arr = [[3, 7, 2, 3, 3, 2, 3, 3, 3, 6, 5, 4, 5, 6, 6, 5], [5, 6, 5, 5, 8, 2, 3, 4, 0, 5, 5, 4, 2, 5, 4, 1], [3, 3, 7, 6, 5, 5, 4, 3, 4, 3, 7, 6, 0, 4, 4, 4], [3, 6, 4, 7, 4, 5, 4, 4, 3, 4, 7, 4, 4, 3, 3, 5], [6, 6, 2, 3, 5, 4, 2, 3, 3, 4, 4, 3, 5, 2, 5, 5], [5, 6, 3, 2, 1, 4, 5, 8, 5, 1, 3, 5, 4, 3, 4, 6], [5, 9, 5, 3, 4, 6, 6, 4, 4, 5, 4, 2, 3, 5, 6, 3], [4, 7, 3, 6, 5, 6, 4, 7, 5, 4, 3, 6, 5, 5, 5, 5], [4, 8, 4, 2, 5, 5, 3, 3, 4, 2, 5, 6, 0, 5, 6, 4], [5, 7, 6, 3, 3, 4, 6, 6, 3, 4, 3, 4, 4, 5, 3, 7], [4, 5, 5, 2, 3, 4, 4, 5, 3, 5, 4, 5, 4, 2, 6, 7], [3, 6, 0, 3, 5, 3, 3, 5, 4, 4, 4, 5, 4, 4, 3, 3], [5, 6, 0, 4, 4, 2, 3, 3, 3, 3, 5, 7, 3, 5, 4, 4]]
Rows and columns are counted from 1.
(1, 1) => 3
(8, 8) => 7
(13, 4) => 4
(1, 5) => 3
(8, 9) => 5
(10, 12) => 4
(2, 8) => 4
(12, 6) => 3
(10, 15) => 3
(4, 13) => 4
(7, 5) => 4
(3, 8) => 3
(13, 16) => 4
(1, 14) => 6
(5, 11) => 4
(7, 11) => 4
(6, 12) => 5
(7, 7) => 6
(13, 13) => 3
(4, 14) => 3
(13, 2) => 6
(13, 9) => 3
(12, 3) => 0
(8, 14) => 5
(3, 10) => 3
(8, 3) => 3
(7, 6) => 6
(6, 10) => 1
(6, 7) => 5
(8, 7) => 4
(6, 1) => 5
(5, 9) => 3
(9, 8) => 3
(13, 5) => 4

m =
-10	-7	-13	-11	-12	-25	-29	10	6	12	-9
25	14	23	22	23	38	46	-10	-2	-4	10
14	7	11	11	11	15	17	-2	2	7	1
-30	-22	-27	-36	-33	-46	-51	19	-5	-17	-8
-10	-8	-8	-12	-11	-17	-18	9	-2	-5	-3
-20	-16	-17	-24	-22	-31	-34	15	-3	-11	-5
23	15	14	25	21	23	24	-8	11	30	-1
0	2	-8	3	-1	-18	-24	4	15	35	-12
-20	-18	-3	-32	-21	-7	-5	11	-25	-63	13
Indices start at 1.
(1, 1)	-10
(3, 8)	-2
(7, 7)	24
(3, 5)	11
(5, 5)	-11
(8, 7)	-24
(4, 11)	-8
(6, 3)	-17
(9, 4)	-32
(4, 1)	-30
(9, 1)	-20
(5, 2)	-8
(6, 10)	-11
(8, 4)	3
(7, 2)	15
(7, 3)	14
(9, 10)	-63
(7, 11)	-1
(2, 4)	22
(4, 10)	-17
(4, 9)	-5
(8, 2)	2
(1, 2)	-7
(2, 2)	14
(1, 3)	-13
(8, 8)	4
(2, 10)	-4
(3, 9)	2
(6, 8)	15
(2, 6)	38
(5, 10)	-5
(6, 9)	-3
(5, 6)	-17
(9, 8)	11
(1, 8)	10

X =
 -2   -2    6    1  -18
 -7    0   31   19  -18
 -7   -6  -18   -1  -18
 -7  -10  -38  -15  -26
 -9    2   36   19  -16
-10  -13  -62  -28  -26
 -2   -2   31   12  -18
 -8    3   45   21  -15
 -7   -7   -8   -6  -21
 -2   -5   11    5  -23
 -5   -7    1    3  -20
 -8   -8  -23   -8  -20
Indices start at 1.
row 1 col 1 -> -2
row 4 col 3 -> -38
row 9 col 2 -> -7
row 4 col 2 -> -10
row 10 col 1 -> -2
row 11 col 4 -> 3
row 3 col 2 -> -6
row 2 col 5 -> -18
row 12 col 1 -> -8
row 7 col 5 -> -18
row 12 col 5 -> -20
row 6 col 2 -> -13
row 3 col 3 -> -18
row 5 col 2 -> 2
row 5 col 3 -> 36
row 6 col 3 -> -62
row 2 col 4 -> 19
row 8 col 4 -> 21
row 6 col 4 -> -28
row 10 col 3 -> 11
row 5 col 5 -> -16
row 9 col 4 -> -6
row 2 col 2 -> 0
row 10 col 2 -> -5
row 3 col 5 -> -18
row 10 col 4 -> 5

data =
[[ 11 -12 -10 -14 -64]
 [-14   7   9  13  64]
 [ -3 -19 -12 -15 -68]
 [-40  -8   4  10  57]]
Indices start at 1.
(1, 1) => 11
(1, 5) => -64
(4, 4) => 10
(2, 5) => 64
(3, 2) => -19
(1, 4) => -14
(2, 3) => 9
(2, 2) => 7
(3, 3) => -12
(3, 1) => -3

B =
[[  1   5  -8 -26   3  -3  14 -53   7]
 [-19 -25  41 -29  -5  18 -43   8  12]
 [ 11  46 -38  71 -24   2  27  13  -7]
 [ 20 -15  21 -70  50 -30  24  30 -27]
 [-11  26  -4  -8 -13  14   0 -39  11]]
Indices start at 1.
(1, 1) -> 1
(4, 9) -> -27
(5, 2) -> 26
(1, 2) -> 5
(2, 4) -> -29
(1, 5) -> 3
(5, 8) -> -39
(3, 6) -> 2
(3, 7) -> 27
(1, 8) -> -53
(3, 9) -> -7
(1, 6) -> -3
(4, 8) -> 30
(1, 4) -> -26
(2, 8) -> 8
(3, 4) -> 71
(4, 7) -> 24
(4, 3) -> 21
(3, 1) -> 11
(3, 2) -> 46

a =
[[ 30 -46 -14  -3  40 -29  11   5 -16 -25  32]
 [  1   5   3  -3   1   2  -7   7  -6   2  -1]
 [ 25  -1 -24  50 -12  18   4  -9 -33 -26 -21]
 [ -2   4   4  -5  -2   0  -6   1  -1   4  -3]
 [-22   5  15 -12  -8   5 -21   7  11  17  -3]
 [  7  16 -32   2  -4  18  18 -58  10  -2  -4]
 [-16  25  12 -10  -9  20   0  -8   8  24 -21]
 [-16 -18  37 -20  -6  17 -50  25  -5   1 -20]
 [ -2  -1   4  -2  -3   0  -8  16   9  -3   0]
 [  4   0  10  -9  -2  13 -10   1 -14  -3  -9]
 [ 22 -32  -6  -2  30 -19   8   7 -18 -17  21]
 [ -2  12 -11  35 -21  24  -3   1 -10 -12 -22]
 [  0  26   1 -14   2  12  25 -22   8  30  -9]
 [ 23 -19   4  -6  33 -14   4  10 -34  -1   3]
 [  0  -2   6  -1   3  -5  -6   7  -7   0  -1]]
Rows and columns are counted from 1.
row 1 col 1	30
row 12 col 10	-12
row 14 col 9	-34
row 7 col 7	0
row 15 col 6	-5
row 9 col 4	-2
row 1 col 10	-25
row 1 col 7	11
row 12 col 2	12
row 1 col 4	-3
row 1 col 9	-16
row 3 col 8	-9
row 10 col 10	-3
row 1 col 2	-46
row 8 col 9	-5
row 1 col 11	32
row 11 col 9	-18
row 14 col 11	3
row 6 col 6	18
row 13 col 1	0
row 3 col 9	-33
row 6 col 4	2
row 5 col 10	17
row 12 col 5	-21
row 2 col 1	1
row 8 col 3	37
row 15 col 7	-6
row 12 col 8	1
row 2 col 11	-1
row 11 col 7	8
row 13 col 9	8
row 9 col 8	16
row 2 col 7	-7
row 11 col 8	7
row 11 col 4	-2
row 3 col 7	4
row 14 col 2	-19

x =
array([[-17,  34, -23,  10, -26, -14,  30, -18,   2,  36],
       [ 32, -67,  23,  -2,   3, -15, -18,  57,   4,  26],
       [ -9,  15,   6, -12,  -2,  23,   4, -23,  14,  21],
       [  9,  14, -15,  21, -26,   4,   2,  10, -26,  22]])
Indices start at 1.
(1, 1) = -17
(2, 4) = -2
(4, 5) = -26
(1, 9) = 2
(2, 1) = 32
(4, 7) = 2
(1, 5) = -26
(4, 3) = -15
(4, 1) = 9
(4, 9) = -26
(3, 7) = 4
(1, 8) = -18
(3, 9) = 14
(4, 2) = 14
(2, 8) = 57
(2, 6) = -15
(3, 6) = 23
(4, 6) = 4
(4, 8) = 10
(4, 4) = 21
(3, 5) = -2
